Below is a small trained network, with its code and all its weights. Each question gives an input and a class and asks what happens when units are switched off, that is, made to give their printed mean instead of their output.

import numpy as np


def w(rows, s, z=0):
    codes = np.array(rows[::2]) - 128.0
    scale = np.full(codes.shape[1], s)
    scale[-1] = z or s
    return codes * scale


def f(y):
    return np.maximum(y, 0)


def log_softmax(a):
    a = a - a.max(-1, keepdims=True)
    return a - np.log(np.exp(a).sum(-1, keepdims=True))


def net(x, mask):
    res = np.array(x, float).reshape(1, 8) / 4 @ E
    y = f(res @ A[0][:, :-1].T + A[0][:, -1])
    res = res + np.where(mask, y, B[0][:, -1]) @ B[0][:, :-1]
    return log_softmax(res[-1] @ U[:, :-1].T + U[:, -1])


A, B = {}, {}
E = w([
[55,78,84,97,114,54,141,122],'x0',
[151,151,79,52,29,178,143,94],'x1',
[175,61,67,145,129,79,68,135],'x2',
[173,99,50,175,142,174,211,95],'x3',
[10,128,66,153,189,179,85,145],'x4',
[130,131,125,130,129,123,129,125],'x5',
[136,132,118,135,138,104,114,92],'x6',
[141,130,112,134,135,96,114,86],'x7',
],0.011)
A[0] = w([
[155,84,76,159,167,159,239,109,17],'n0',
[65,183,201,117,155,130,255,62,55],'n1',
[170,80,85,211,50,91,125,218,98],'n2',
[196,133,173,161,51,35,203,163,1],'n3',
[125,121,182,211,221,50,184,176,14],'n4',
[28,71,108,107,76,14,235,142,82],'n5',
],0.0099,0.0082)
B[0] = w([
[48,146,235,76,111,144,52,178,210],'n0',
[189,45,69,135,161,22,118,111,239],'n1',
[171,95,124,121,144,69,164,129,203],'n2',
[7,186,78,171,150,141,141,160,234],'n3',
[122,114,95,54,71,209,118,78,223],'n4',
[176,170,165,160,141,169,141,120,255],'n5',
],0.014,0.0085)
U = w([
[33,155,50,160,165,131,131,167,82],'0',
[76,128,253,76,82,55,68,140,23],'1',
[133,123,76,57,42,162,151,97,38],'2',
[164,65,99,111,149,67,117,176,94],'3',
[130,123,136,139,121,123,129,139,254],'4',
[128,125,137,125,125,124,134,139,232],'5',
[187,158,182,185,141,171,132,126,127],'6',
[122,119,135,112,134,124,135,154,167],'7',
],0.012,0.0069)

Each question gives the input, the list of numbers given to net, and the class t.
The units are the neurons (one row each of A and B). Each row of codes is followed by its name. A weight is (code - 128) times the scale printed after its matrix; where a second scale follows, it is the last column's (A, B and U).
mask holds one flag per neuron, in row order. A switched-off neuron (its flag False) gives its mean, the last column of its row in B, instead of its output. The means were averaged over made-up inputs and are rounded, as every weight is.
A unit's drop is (log p(t) with every unit on - log p(t) with that unit switched off) / (log p(t) with every unit on - log p(t) with every unit switched off).
The circuit of an input: a set's keep is (log p(t) with only the set's units on - log p(t) with every unit switched off) / (log p(t) with every unit on - log p(t) with every unit switched off). Starting from all 6 units, units are removed one at a time, each time the one whose removal leaves the highest keep (on an exact tie, the one counted first), for as long as the keep stays at least 0.8.
circuit, biggest first: the units of the circuit, biggest drop first
unit that matters most: the unit with the biggest drop
top k neurons: the k neurons with the biggest drops, biggest first
drop when u is switched off: that unit's drop, to one decimal
input [6,-6,-2,-4,0,1,-7,4], class 5: circuit, biggest first -> [n0; n5]
input [4,-3,-4,-6,-6,2,6,-6], class 0: circuit, biggest first -> [n3; n0]
input [8,0,-8,-7,3,4,3,7], class 3: top 2 neurons -> [n1; n0]
input [5,8,-4,-2,-8,-8,6,-1], class 0: top 2 neurons -> [n3; n4]
input [-8,-6,-5,-1,-7,8,-2,8], class 4: unit that matters most -> n1
input [-1,-6,4,-3,5,-6,-1,-2], class 2: circuit, biggest first -> [n4; n3]
input [8,-5,5,-1,-2,3,5,4], class 6: top 2 neurons -> [n5; n1]
input [-3,-4,8,3,6,-1,4,2], class 3: top 3 neurons -> [n3; n2; n5]
input [3,6,-4,-5,1,7,3,-7], class 4: top 2 neurons -> [n0; n4]
input [7,-4,6,-1,-5,5,7,-6], class 5: top 3 neurons -> [n5; n1; n3]
input [1,-7,-4,-3,-1,3,5,-5], class 2: top 2 neurons -> [n4; n0]
input [2,-4,8,0,7,2,0,7], class 3: top 3 neurons -> [n3; n2; n0]
input [5,-2,2,3,4,-6,-2,1], class 4: circuit, biggest first -> [n3; n5]
input [8,-6,-7,-4,5,-6,0,-1], class 6: circuit, biggest first -> [n5]
input [-1,4,7,8,-4,3,-1,4], class 1: top 2 neurons -> [n0; n1]
input [-3,5,-7,6,6,8,-5,-7], class 4: top 3 neurons -> [n3; n1; n0]
input [3,5,-3,-3,-1,8,-6,-4], class 4: circuit, biggest first -> [n4; n0]
input [-4,-4,-7,-5,5,1,6,-4], class 3: circuit, biggest first -> [n1; n3]
input [-8,7,-8,-2,5,5,0,2], class 3: top 2 neurons -> [n1; n4]
input [6,-8,-1,8,7,-5,5,0], class 1: top 2 neurons -> [n0; n3]
input [-5,7,-8,-2,-5,-4,6,3], class 3: top 2 neurons -> [n1; n4]
input [-4,5,8,8,-3,-2,3,8], class 1: top neuron -> [n0]
input [2,1,6,2,-8,-4,-4,-2], class 0: top 2 neurons -> [n3; n1]
input [-5,0,-8,7,-1,-7,-4,7], class 3: drop when n1 is switched off -> 1.3
input [-7,7,6,-4,-7,-3,1,-3], class 0: drop when n3 is switched off -> 0.8
input [5,-7,-7,-6,-1,-5,-3,1], class 2: drop when n4 is switched off -> 0.8
input [-6,4,-2,8,-3,-1,6,-3], class 1: drop when n0 is switched off -> 0.8
input [7,-8,6,-3,-2,-2,4,6], class 2: circuit, biggest first -> [n4]
